Below is a small trained network, with its code and all its weights. Each question gives an input and a class and asks what happens when units are switched off, that is, made to give their printed mean instead of their output.

import numpy as np


def w(rows, s, z=0):
    codes = np.array(rows[::2]) - 128.0
    scale = np.full(codes.shape[1], s)
    scale[-1] = z or s
    return codes * scale


def f(y):
    return np.maximum(y, 0)


def log_softmax(a):
    a = a - a.max(-1, keepdims=True)
    return a - np.log(np.exp(a).sum(-1, keepdims=True))


def net(x, mask):
    res = np.array(x, float).reshape(1, 8) / 4 @ E
    y = f(res @ A[0][:, :-1].T + A[0][:, -1])
    res = res + np.where(mask, y, B[0][:, -1]) @ B[0][:, :-1]
    return log_softmax(res[-1] @ U[:, :-1].T + U[:, -1])


A, B = {}, {}
E = w([
[75,232,39],'x0',
[109,52,128],'x1',
[181,112,253],'x2',
[114,142,82],'x3',
[87,57,138],'x4',
[228,156,128],'x5',
[41,156,196],'x6',
[132,75,35],'x7',
],0.0068)
A[0] = w([
[146,202,143,163],'neuron 0',
[158,243,84,164],'neuron 1',
[184,137,78,119],'neuron 2',
[181,141,86,121],'neuron 3',
[184,121,5,96],'neuron 4',
[195,146,243,137],'neuron 5',
[111,53,108,228],'neuron 6',
[52,36,162,139],'neuron 7',
[73,200,159,117],'neuron 8',
[159,61,170,86],'neuron 9',
[201,139,66,113],'neuron 10',
[148,133,181,53],'neuron 11',
[99,134,112,198],'neuron 12',
[136,219,169,175],'neuron 13',
[212,189,146,129],'neuron 14',
[213,53,92,92],'neuron 15',
[56,91,141,253],'neuron 16',
[50,171,155,81],'neuron 17',
[84,139,76,89],'neuron 18',
[92,173,150,205],'neuron 19',
[185,130,123,119],'neuron 20',
[85,168,93,124],'neuron 21',
],0.012,0.0034)
B[0] = w([
[170,84,139,186],'neuron 0',
[230,95,149,228],'neuron 1',
[160,186,143,182],'neuron 2',
[152,156,145,177],'neuron 3',
[110,227,171,233],'neuron 4',
[5,115,122,255],'neuron 5',
[120,126,62,205],'neuron 6',
[149,146,58,220],'neuron 7',
[147,71,114,183],'neuron 8',
[76,173,105,197],'neuron 9',
[167,206,129,196],'neuron 10',
[81,124,149,170],'neuron 11',
[127,111,121,166],'neuron 12',
[151,34,117,204],'neuron 13',
[132,108,179,199],'neuron 14',
[115,185,91,203],'neuron 15',
[151,89,82,205],'neuron 16',
[126,72,124,174],'neuron 17',
[127,132,145,178],'neuron 18',
[129,75,99,179],'neuron 19',
[108,134,146,165],'neuron 20',
[136,126,143,178],'neuron 21',
],0.023,0.0093)
U = w([
[197,183,68,134],'0',
[231,107,248,8],'1',
[212,254,183,167],'2',
[204,124,110,187],'3',
[68,128,230,93],'4',
],0.0072,0.0016)

Each question gives the input, the list of numbers given to net, and the class t.
The units are the neurons (one row each of A and B). Each row of codes is followed by its name. A weight is (code - 128) times the scale printed after its matrix; where a second scale follows, it is the last column's (A, B and U).
mask holds one flag per neuron, in row order. A switched-off neuron (its flag False) gives its mean, the last column of its row in B, instead of its output. The means were averaged over made-up inputs and are rounded, as every weight is.
A unit's drop is (log p(t) with every unit on - log p(t) with that unit switched off) / (log p(t) with every unit on - log p(t) with every unit switched off).
The circuit of an input: a set's keep is (log p(t) with only the set's units on - log p(t) with every unit switched off) / (log p(t) with every unit on - log p(t) with every unit switched off). Starting from the 12 units with the biggest drops (on a tie, the unit counted first), units are removed one at a time, each time the one whose removal leaves the highest keep (on an exact tie, the one counted first), for as long as the keep stays at least 0.8.
circuit, biggest first: the units of the circuit, biggest drop first
k most important neurons: the k neurons with the biggest drops, biggest first
drop when u is switched off: that unit's drop, to one decimal
input [-7,-8,-8,-4,-6,-8,-2,-5], class 1: circuit, biggest first	[neuron 7; neuron 5; neuron 15]
input [-2,6,-6,-6,5,3,7,-3], class 0: most important neuron	[neuron 7]
input [0,5,-6,-7,0,6,3,-7], class 4: 2 most important neurons	[neuron 1; neuron 7]
input [-7,-6,-2,2,3,-3,8,-1], class 3: circuit, biggest first	[neuron 4; neuron 16]
input [-3,4,0,6,-4,4,-6,-8], class 4: circuit, biggest first	[neuron 5; neuron 7]
input [3,-6,-8,4,-2,-4,2,3], class 2: 2 most important neurons	[neuron 4; neuron 13]
input [-1,1,-1,4,5,-5,7,0], class 3: 2 most important neurons	[neuron 17; neuron 4]
input [-8,-3,5,8,-5,-5,-6,3], class 2: 2 most important neurons	[neuron 15; neuron 13]
input [-2,-7,8,3,-2,5,-1,0], class 4: drop when neuron 5 is switched off	1.1
input [-6,-1,8,6,-8,6,8,-5], class 4: drop when neuron 5 is switched off	0.4
input [3,-3,-8,1,-8,-7,-1,1], class 1: drop when neuron 1 is switched off	0.3
input [-6,2,7,3,1,-7,-5,8], class 0: drop when neuron 14 is switched off	0.0
